Here is a tiny trained network, its code and every weight. The questions are about switching its units off for an input and a class, where a switched-off unit gives its printed mean instead of its output.

import numpy as np


def w(rows, s, z=0):
    codes = np.array(rows[::2]) - 128.0
    scale = np.full(codes.shape[1], s)
    scale[-1] = z or s
    return codes * scale


def f(y):
    return y / 2 * (1 + np.tanh(0.7978845608 * (y + 0.044715 * y**3)))


def log_softmax(a):
    a = a - a.max(-1, keepdims=True)
    return a - np.log(np.exp(a).sum(-1, keepdims=True))


def net(x, mask):
    res = np.array(x, float).reshape(1, 6) / 4 @ E
    y = f(res @ A[0][:, :-1].T + A[0][:, -1])
    res = res + np.where(mask, y, B[0][:, -1]) @ B[0][:, :-1]
    return log_softmax(res[-1] @ U[:, :-1].T + U[:, -1])


A, B = {}, {}
E = w([
[185,12,110,149],'x0',
[178,155,59,22],'x1',
[203,170,56,234],'x2',
[3,89,47,160],'x3',
[131,129,129,130],'x4',
[127,127,127,129],'x5',
],0.0049)
A[0] = w([
[56,108,34,125,66],'N1',
[143,113,127,143,2],'N2',
[163,169,87,190,61],'N3',
[155,157,148,113,58],'N4',
[113,124,153,98,27],'N5',
[168,22,122,133,42],'N6',
[102,122,204,195,36],'N7',
[167,33,118,124,109],'N8',
[181,156,194,123,68],'N9',
[159,155,92,159,34],'N10',
[122,139,141,137,207],'N11',
[178,29,107,113,86],'N12',
[87,82,191,52,68],'N13',
[177,166,103,214,62],'N14',
[190,136,184,121,47],'N15',
[108,119,207,191,107],'N16',
[102,84,211,91,101],'N17',
[152,147,94,138,36],'N18',
[85,255,144,119,45],'N19',
[82,118,73,144,42],'N20',
[166,119,57,15,80],'N21',
[97,99,169,58,107],'N22',
[118,113,175,164,107],'N23',
[150,141,110,109,10],'N24',
[218,160,197,113,107],'N25',
[97,225,153,112,142],'N26',
[117,188,89,96,90],'N27',
[108,183,143,130,155],'N28',
[164,154,63,147,134],'N29',
],0.011,0.0056)
B[0] = w([
[57,52,145,89,194],'N1',
[77,241,157,107,73],'N2',
[105,193,63,149,169],'N3',
[84,143,154,107,106],'N4',
[101,193,116,118,87],'N5',
[96,205,193,204,162],'N6',
[152,188,196,2,163],'N7',
[121,153,179,207,198],'N8',
[56,99,111,116,162],'N9',
[102,211,105,105,109],'N10',
[155,85,120,132,240],'N11',
[123,163,210,199,190],'N12',
[109,188,15,185,203],'N13',
[144,188,43,135,206],'N14',
[41,124,131,109,142],'N15',
[179,128,171,24,217],'N16',
[157,174,65,130,198],'N17',
[106,195,126,93,91],'N18',
[125,189,205,213,189],'N19',
[58,116,148,85,124],'N20',
[197,136,186,20,237],'N21',
[134,154,49,163,198],'N22',
[154,132,148,81,155],'N23',
[79,203,168,69,79],'N24',
[66,27,114,113,253],'N25',
[129,133,162,210,235],'N26',
[151,148,176,106,144],'N27',
[141,115,154,155,191],'N28',
[162,135,74,113,199],'N29',
],0.025,0.0028)
U = w([
[113,181,185,173,67],'0',
[114,202,25,95,69],'1',
[2,94,115,68,71],'2',
[172,104,111,121,253],'3',
[179,169,155,31,121],'4',
[163,99,102,129,194],'5',
],0.0093,0.006)

Each question gives the input, the list of numbers given to net, and the class t.
The units are the neurons (one row each of A and B). Each row of codes is followed by its name. A weight is (code - 128) times the scale printed after its matrix; where a second scale follows, it is the last column's (A, B and U).
mask holds one flag per neuron, in row order. A switched-off neuron (its flag False) gives its mean, the last column of its row in B, instead of its output. The means were averaged over made-up inputs and are rounded, as every weight is.
A unit's drop is (log p(t) with every unit on - log p(t) with that unit switched off) / (log p(t) with every unit on - log p(t) with every unit switched off).
The circuit of an input: a set's keep is (log p(t) with only the set's units on - log p(t) with every unit switched off) / (log p(t) with every unit on - log p(t) with every unit switched off). Starting from the 12 units with the biggest drops (on a tie, the unit counted first), units are removed one at a time, each time the one whose removal leaves the highest keep (on an exact tie, the one counted first), for as long as the keep stays at least 0.8.
circuit, biggest first: the units of the circuit, biggest drop first
most important unit: the unit with the biggest drop
k most important neurons: the k neurons with the biggest drops, biggest first
drop of u: that unit's drop, to one decimal
input [6,-7,8,-1,-6,7], class 1: circuit, biggest first	[N14]
input [3,-7,4,8,2,4], class 2: 2 most important neurons	[N1 N20]
input [1,-7,-2,4,4,-7], class 4: circuit, biggest first	[N7 N16]
input [0,-4,4,6,2,1], class 2: circuit, biggest first	[N1 N20]
input [6,5,-5,6,5,0], class 0: 4 most important neurons	[N12 N8 N6 N25]
input [-5,8,-7,-8,-1,-6], class 2: 4 most important neurons	[N25 N9 N15 N4]
input [7,-4,7,-5,5,-1], class 0: 3 most important neurons	[N12 N6 N8]
input [-7,4,-8,8,3,8], class 1: 4 most important neurons	[N13 N22 N25 N17]
input [4,-2,-8,8,6,-7], class 1: 2 most important neurons	[N13 N17]
input [6,-3,7,-5,-6,-2], class 1: 2 most important neurons	[N14 N3]
input [-2,-5,-5,-6,3,2], class 2: circuit, biggest first	[N25 N9]
input [-5,8,5,6,7,-5], class 4: circuit, biggest first	[N21 N27]
input [5,-3,5,-8,6,2], class 2: circuit, biggest first	[N25 N15]
input [-7,-2,2,8,-2,4], class 2: circuit, biggest first	[N1]
input [-8,-3,0,-4,-2,-5], class 0: 2 most important neurons	[N19 N26]
input [6,-7,3,1,-6,0], class 4: circuit, biggest first	[N16 N7]
input [-7,-2,8,-4,4,-1], class 1: 2 most important neurons	[N14 N3]
input [-5,-4,5,-8,-3,3], class 2: 2 most important neurons	[N25 N9]
input [3,0,6,-6,-5,0], class 1: circuit, biggest first	[N14 N3]
input [-8,-2,4,8,8,-1], class 0: most important unit	N19
input [-4,5,-8,-4,6,-4], class 1: 2 most important neurons	[N13 N22]
input [-2,5,-7,6,5,6], class 1: 3 most important neurons	[N13 N22 N25]
input [-1,-8,1,3,-3,-5], class 4: 2 most important neurons	[N7 N16]
input [7,2,1,2,1,0], class 0: drop of N8	0.1
input [-7,5,-8,3,5,-7], class 1: drop of N12	0.3
input [-6,1,-6,0,-5,-3], class 0: drop of N27	0.1
